Here is a tiny trained network, its code and every weight. The questions are about switching its units off for an input and a target symbol, where a switched-off unit gives its printed mean instead of its output.

import numpy as np


def w(rows, s, z=0):
    codes = np.array(rows[::2]) - 128.0
    scale = np.full(codes.shape[1], s)
    scale[-1] = z or s
    return codes * scale


def f(y):
    return y / 2 * (1 + np.tanh(0.7978845608 * (y + 0.044715 * y**3)))


def softmax(a):
    e = np.exp(a - a.max(-1, keepdims=True))
    return e / e.sum(-1, keepdims=True)


def log_softmax(a):
    a = a - a.max(-1, keepdims=True)
    return a - np.log(np.exp(a).sum(-1, keepdims=True))


def net(x, mask):
    ids = ['αεζλμστφ'.index(c) for c in x.split()]
    T = len(ids)
    res = E[ids] + P[:T]
    r = res
    for j in range(2):
        rows = slice(2 * j, 2 * j + 2)
        q, k, v = (r @ M[0][rows].T for M in (Q, K, V))
        z = softmax(np.where(np.tri(T) > 0, q @ k.T / 2**0.5, -1e9)) @ v
        o = O[0][rows]
        res = res + np.where(mask[j], z, o[:, -1]) @ o[:, :-1]
    y = f(res @ A[0][:, :-1].T + A[0][:, -1])
    res = res + np.where(mask[2:14], y, B[0][:, -1]) @ B[0][:, :-1]
    return log_softmax(res[-1] @ U[:, :-1].T + U[:, -1])


Q, K, V, O, A, B = {}, {}, {}, {}, {}, {}
E = w([
[65,139,171,60,174],'α',
[84,107,105,108,179],'ε',
[215,95,130,135,106],'ζ',
[196,54,140,175,93],'λ',
[196,153,247,55,123],'μ',
[212,210,121,207,154],'σ',
[158,79,70,150,134],'τ',
[153,122,166,78,126],'φ',
],0.015)
P = w([
[170,128,169,180,168],'0',
[174,36,154,61,206],'1',
[152,67,146,77,191],'2',
[145,99,140,70,205],'3',
[86,189,222,175,34],'4',
[72,167,193,99,55],'5',
[89,98,169,59,3],'6',
[230,43,179,60,169],'7',
[116,96,126,102,89],'8',
],0.0078)
Q[0] = w([
[144,115,102,175,180],'h0',
[180,126,162,147,179],'h0',
[110,190,125,172,124],'h1',
[54,166,143,167,7],'h1',
],0.013)
K[0] = w([
[75,106,183,107,74],'h0',
[174,133,183,146,67],'h0',
[152,3,140,94,88],'h1',
[144,52,121,25,187],'h1',
],0.015)
V[0] = w([
[115,134,41,63,166],'h0',
[132,136,47,203,131],'h0',
[58,254,129,29,214],'h1',
[212,154,186,94,123],'h1',
],0.0097)
O[0] = w([
[175,109,153,146,143,71],'h0',
[122,131,103,163,128,46],'h0',
[140,144,101,110,180,118],'h1',
[140,173,1,124,101,255],'h1',
],0.021,0.0056)
A[0] = w([
[139,82,135,154,195,134],'n0',
[2,172,136,126,181,252],'n1',
[108,119,45,65,19,60],'n2',
[5,101,125,67,142,99],'n3',
[92,86,144,70,42,146],'n4',
[171,209,110,116,138,162],'n5',
[184,109,116,106,101,180],'n6',
[97,142,204,98,160,162],'n7',
[117,41,218,177,173,187],'n8',
[210,211,144,211,105,141],'n9',
[83,33,237,168,62,63],'n10',
[140,124,92,65,171,37],'n11',
],0.0096,0.0041)
B[0] = w([
[104,132,193,142,172,134],'n0',
[157,65,151,102,75,156],'n1',
[158,173,225,159,152,252],'n2',
[141,142,133,161,63,150],'n3',
[109,109,44,149,102,169],'n4',
[45,102,144,127,156,198],'n5',
[55,184,142,97,133,170],'n6',
[152,52,90,220,130,146],'n7',
[253,166,107,124,120,148],'n8',
[166,31,77,78,149,156],'n9',
[69,67,78,157,186,162],'n10',
[93,173,159,189,130,179],'n11',
],0.0078,0.015)
U = w([
[43,66,139,120,160,144],'α',
[202,91,153,111,89,137],'ε',
[172,132,108,133,1,186],'ζ',
[44,83,160,157,42,104],'λ',
[88,170,164,211,103,4],'μ',
[134,121,90,156,82,52],'σ',
[150,47,39,94,72,160],'τ',
[113,133,109,75,50,187],'φ',
],0.0083,0.0045)

Each question gives the input, a string of symbols that net reads in full, and the target symbol t.
The units are the heads (2 rows each of Q, K, V and O) and the neurons (one row each of A and B). Each row of codes is followed by its name. A weight is (code - 128) times the scale printed after its matrix; where a second scale follows, it is the last column's (O, A, B and U).
mask holds one flag per unit, heads first, then neurons. A switched-off unit (its flag False) gives its mean, the last column of its rows in O or B, instead of its output. The means were averaged over made-up inputs and are rounded, as every weight is.
A unit's drop is (log p(t) with every unit on - log p(t) with that unit switched off) / (log p(t) with every unit on - log p(t) with every unit switched off).
The circuit of an input: a set's keep is (log p(t) with only the set's units on - log p(t) with every unit switched off) / (log p(t) with every unit on - log p(t) with every unit switched off). Starting from the 12 units with the biggest drops (on a tie, the unit counted first), units are removed one at a time, each time the one whose removal leaves the highest keep (on an exact tie, the one counted first), for as long as the keep stays at least 0.8.
circuit, biggest first: the units of the circuit, biggest drop first
unit that matters most: the unit with the biggest drop
top k neurons: the k neurons with the biggest drops, biggest first
drop when u is switched off: that unit's drop, to one decimal
input φ τ τ ε φ, target τ: unit that matters most -> n2
input ε φ α, target ε: circuit, biggest first -> h1, n8, h0
input ζ φ τ, target ζ: circuit, biggest first -> h1, n5
input λ φ ε ε φ ε τ, target ε: circuit, biggest first -> h0, h1
input ε μ ε φ, target ε: circuit, biggest first -> h1, n8, h0
input α τ τ τ, target α: circuit, biggest first -> h1, n0
input τ τ φ, target τ: top 2 neurons -> n10, n2
input ε φ λ, target ε: top 2 neurons -> n8, n5
input μ ε ε, target μ: circuit, biggest first -> h1, n2, n11
input μ τ μ α, target μ: circuit, biggest first -> h1, n2, n11
input λ τ τ ε ζ ε ζ α, target ζ: circuit, biggest first -> h1, n5, n3
input φ μ ε α μ τ τ ζ, target μ: top 2 neurons -> n2, n11
input α μ ζ ε ζ φ τ α, target ζ: circuit, biggest first -> h1, n5, n10
input α μ τ σ, target φ: circuit, biggest first -> h0, n2
input λ ε ε ε τ α ε, target ε: circuit, biggest first -> h1, h0, n8
input α α ε φ ε ζ μ α, target ε: circuit, biggest first -> h1, n8, n5
input ζ α σ σ α ε ζ σ, target τ: circuit, biggest first -> n9
input α λ μ τ ε τ ζ φ, target ε: circuit, biggest first -> h1, n8
input α μ τ φ ε σ τ ζ, target φ: top 2 neurons -> n6, n7
input μ μ ε λ, target μ: top 2 neurons -> n2, n11
input τ α ζ α, target τ: top 3 neurons -> n2, n10, n8
input λ α φ ε, target λ: top neuron -> n10
input ε φ τ ζ, target ε: drop when n8 is switched off -> 0.3
input λ φ μ α, target λ: drop when n9 is switched off -> 0.0
input α ζ τ σ, target τ: drop when n9 is switched off -> 0.6
input φ α λ ε λ ε ζ τ, target λ: drop when n5 is switched off -> -0.1
